Below is a small trained network, with its code and all its weights. Each question gives an input and a target symbol and asks what happens when units are switched off, that is, made to give their printed mean instead of their output.

import numpy as np


def w(rows, s, z=0):
    codes = np.array(rows[::2]) - 128.0
    scale = np.full(codes.shape[1], s)
    scale[-1] = z or s
    return codes * scale


def f(y):
    return np.maximum(y, 0)


def softmax(a):
    e = np.exp(a - a.max(-1, keepdims=True))
    return e / e.sum(-1, keepdims=True)


def log_softmax(a):
    a = a - a.max(-1, keepdims=True)
    return a - np.log(np.exp(a).sum(-1, keepdims=True))


def net(x, mask):
    ids = ['αβγεθλμξπσ'.index(c) for c in x.split()]
    T = len(ids)
    res = E[ids] + P[:T]
    r = res
    for j in range(3):
        rows = slice(2 * j, 2 * j + 2)
        q, k, v = (r @ M[0][rows].T for M in (Q, K, V))
        z = softmax(np.where(np.tri(T) > 0, q @ k.T / 2**0.5, -1e9)) @ v
        o = O[0][rows]
        res = res + np.where(mask[j], z, o[:, -1]) @ o[:, :-1]
    y = f(res @ A[0][:, :-1].T + A[0][:, -1])
    res = res + np.where(mask[3:15], y, B[0][:, -1]) @ B[0][:, :-1]
    return log_softmax(res[-1] @ U[:, :-1].T + U[:, -1])


Q, K, V, O, A, B = {}, {}, {}, {}, {}, {}
E = w([
[200,233,162,161,168,53,89,168,149,186],'α',
[24,104,122,139,101,61,53,67,170,133],'β',
[133,190,176,164,107,157,209,202,219,195],'γ',
[13,133,120,122,148,106,105,39,184,143],'ε',
[53,105,118,137,228,95,21,168,65,92],'θ',
[207,139,149,191,16,184,42,148,120,174],'λ',
[103,147,128,146,133,153,116,50,149,46],'μ',
[73,91,173,125,164,129,185,106,201,51],'ξ',
[73,95,112,85,162,244,180,28,98,168],'π',
[153,164,47,54,2,187,110,149,164,170],'σ',
],0.015)
P = w([
[139,149,109,251,136,131,93,108,140,174],'0',
[117,174,134,184,165,164,103,112,180,154],'1',
[110,163,144,145,168,152,121,116,176,129],'2',
[114,145,156,119,156,144,130,110,163,117],'3',
[114,116,175,89,157,134,133,103,156,107],'4',
[107,93,199,64,152,121,132,100,147,99],'5',
[109,65,225,44,135,114,135,92,135,89],'6',
],0.012)
Q[0] = w([
[175,108,111,144,79,165,165,157,171,172],'head 1',
[72,116,138,121,124,156,77,6,237,110],'head 1',
[36,113,113,110,145,89,38,77,108,142],'head 2',
[164,97,99,154,173,124,137,200,43,168],'head 2',
[217,95,112,147,109,124,141,245,124,157],'head 3',
[149,163,176,156,138,98,91,140,167,154],'head 3',
],0.012)
K[0] = w([
[101,102,124,192,99,147,134,156,165,147],'head 1',
[136,71,131,5,98,137,123,122,95,132],'head 1',
[164,85,178,89,123,152,93,102,92,69],'head 2',
[85,117,93,215,165,112,100,130,123,145],'head 2',
[131,154,131,166,100,138,98,120,142,149],'head 3',
[127,140,186,136,143,111,145,122,90,114],'head 3',
],0.017)
V[0] = w([
[162,153,96,119,90,189,140,191,90,163],'head 1',
[194,253,169,166,178,42,116,187,209,145],'head 1',
[225,164,136,178,195,160,160,22,129,65],'head 2',
[110,204,102,2,167,1,127,51,105,161],'head 2',
[74,93,177,102,212,108,194,67,189,183],'head 3',
[88,180,13,27,58,144,123,126,186,190],'head 3',
],0.0063)
O[0] = w([
[95,124,115,135,185,103,27,183,85,104,95],'head 1',
[151,52,161,75,80,173,106,97,86,99,125],'head 1',
[78,135,138,100,82,85,226,142,80,90,131],'head 2',
[58,73,124,225,104,183,132,144,149,137,112],'head 2',
[146,133,64,141,124,156,65,194,39,179,253],'head 3',
[111,93,254,151,119,87,134,132,45,104,125],'head 3',
],0.0079,0.0049)
A[0] = w([
[126,126,143,101,155,102,150,127,215,176,70],'neuron 1',
[160,131,132,193,131,116,73,123,129,129,143],'neuron 2',
[216,191,118,189,101,54,97,163,79,169,24],'neuron 3',
[115,8,203,53,125,143,137,137,85,82,2],'neuron 4',
[130,84,139,166,112,76,141,54,217,87,1],'neuron 5',
[129,139,194,159,121,105,65,200,94,119,166],'neuron 6',
[85,87,99,111,179,73,79,141,109,76,140],'neuron 7',
[104,16,168,156,119,89,101,61,59,85,83],'neuron 8',
[161,186,117,153,135,166,95,141,180,172,41],'neuron 9',
[87,152,143,141,155,71,194,164,147,59,157],'neuron 10',
[126,140,26,82,36,174,121,135,148,119,94],'neuron 11',
[105,121,126,112,74,100,186,50,92,103,29],'neuron 12',
],0.011,0.006)
B[0] = w([
[186,100,128,176,128,127,112,109,169,121,171],'neuron 1',
[167,133,181,68,120,125,120,174,106,145,230],'neuron 2',
[110,2,61,225,154,157,165,214,145,151,169],'neuron 3',
[52,109,26,122,117,100,131,86,103,59,144],'neuron 4',
[85,137,50,80,38,166,35,154,136,60,162],'neuron 5',
[169,123,102,126,105,100,183,53,153,112,254],'neuron 6',
[167,180,121,141,177,136,125,107,125,57,212],'neuron 7',
[102,74,109,160,176,186,148,238,139,143,166],'neuron 8',
[63,70,119,173,118,122,179,162,129,77,207],'neuron 9',
[108,151,122,122,149,55,121,210,125,160,177],'neuron 10',
[207,53,151,192,175,115,190,169,153,153,193],'neuron 11',
[129,62,181,70,148,151,177,158,25,109,156],'neuron 12',
],0.01,0.0057)
U = w([
[125,118,133,167,123,118,126,131,104,131,48],'α',
[107,134,106,117,74,150,43,199,97,162,95],'β',
[111,99,127,138,121,120,95,149,118,156,61],'γ',
[56,107,142,213,140,199,104,79,45,237,160],'ε',
[66,31,73,202,125,113,154,41,133,75,1],'θ',
[203,202,161,11,49,110,87,29,139,202,255],'λ',
[62,61,134,72,84,101,170,100,56,47,125],'μ',
[230,65,156,211,139,120,177,163,160,189,170],'ξ',
[111,153,114,173,123,2,102,170,124,164,105],'π',
[139,119,128,183,217,128,57,122,89,72,137],'σ',
],0.0065,0.0067)

Each question gives the input, a string of symbols that net reads in full, and the target symbol t.
The units are the heads (2 rows each of Q, K, V and O) and the neurons (one row each of A and B). Each row of codes is followed by its name. A weight is (code - 128) times the scale printed after its matrix; where a second scale follows, it is the last column's (O, A, B and U).
mask holds one flag per unit, heads first, then neurons. A switched-off unit (its flag False) gives its mean, the last column of its rows in O or B, instead of its output. The means were averaged over made-up inputs and are rounded, as every weight is.
A unit's drop is (log p(t) with every unit on - log p(t) with that unit switched off) / (log p(t) with every unit on - log p(t) with every unit switched off).
The circuit of an input: a set's keep is (log p(t) with only the set's units on - log p(t) with every unit switched off) / (log p(t) with every unit on - log p(t) with every unit switched off). Starting from the 12 units with the biggest drops (on a tie, the unit counted first), units are removed one at a time, each time the one whose removal leaves the highest keep (on an exact tie, the one counted first), for as long as the keep stays at least 0.8.
circuit, biggest first: the units of the circuit, biggest drop first
most important unit: the unit with the biggest drop
top k neurons: the k neurons with the biggest drops, biggest first
heads that matter: for each layer, one digit per head in row order, 1 if its drop is at least 0.15 and else 0, layers parted by /
input σ α π ξ, target π: circuit, biggest first => [head 1; neuron 10]
input π α θ ε, target θ: top 2 neurons => [neuron 5; neuron 2]
input α α μ β, target μ: top 2 neurons => [neuron 12; neuron 5]
input β λ ε, target λ: circuit, biggest first => [head 2]
input ξ β μ, target ξ: circuit, biggest first => [head 3; neuron 11]
input θ γ π γ, target λ: circuit, biggest first => [head 1; head 2]
input θ λ β, target λ: heads that matter => 010
input ε λ σ ε λ, target λ: heads that matter => 001
input σ μ α σ ξ, target σ: heads that matter => 100
input β γ ξ β, target ξ: circuit, biggest first => [head 3; neuron 11; head 1]
input σ θ ξ γ γ ε ε, target ε: circuit, biggest first => [head 3; head 2]
input π π α ξ α ε, target ξ: circuit, biggest first => [head 3; head 1; neuron 11]
input ε θ ε, target θ: circuit, biggest first => [neuron 5; head 1; head 2; neuron 2]
input α λ λ σ, target ξ: heads that matter => 000
input σ ε β α β, target β: most important unit => neuron 5
input π γ α λ α, target λ: circuit, biggest first => [head 1; neuron 9]
input σ α γ σ θ ε, target σ: circuit, biggest first => [head 1; neuron 7]
input σ β σ σ, target μ: top 2 neurons => [neuron 4; neuron 8]
input μ π β μ, target π: circuit, biggest first => [head 1; neuron 10; head 2]
input γ λ μ ξ π π, target ε: most important unit => head 1
input θ α β, target θ: top 3 neurons => [neuron 5; neuron 9; neuron 1]
input σ α α σ μ α, target μ: heads that matter => 100
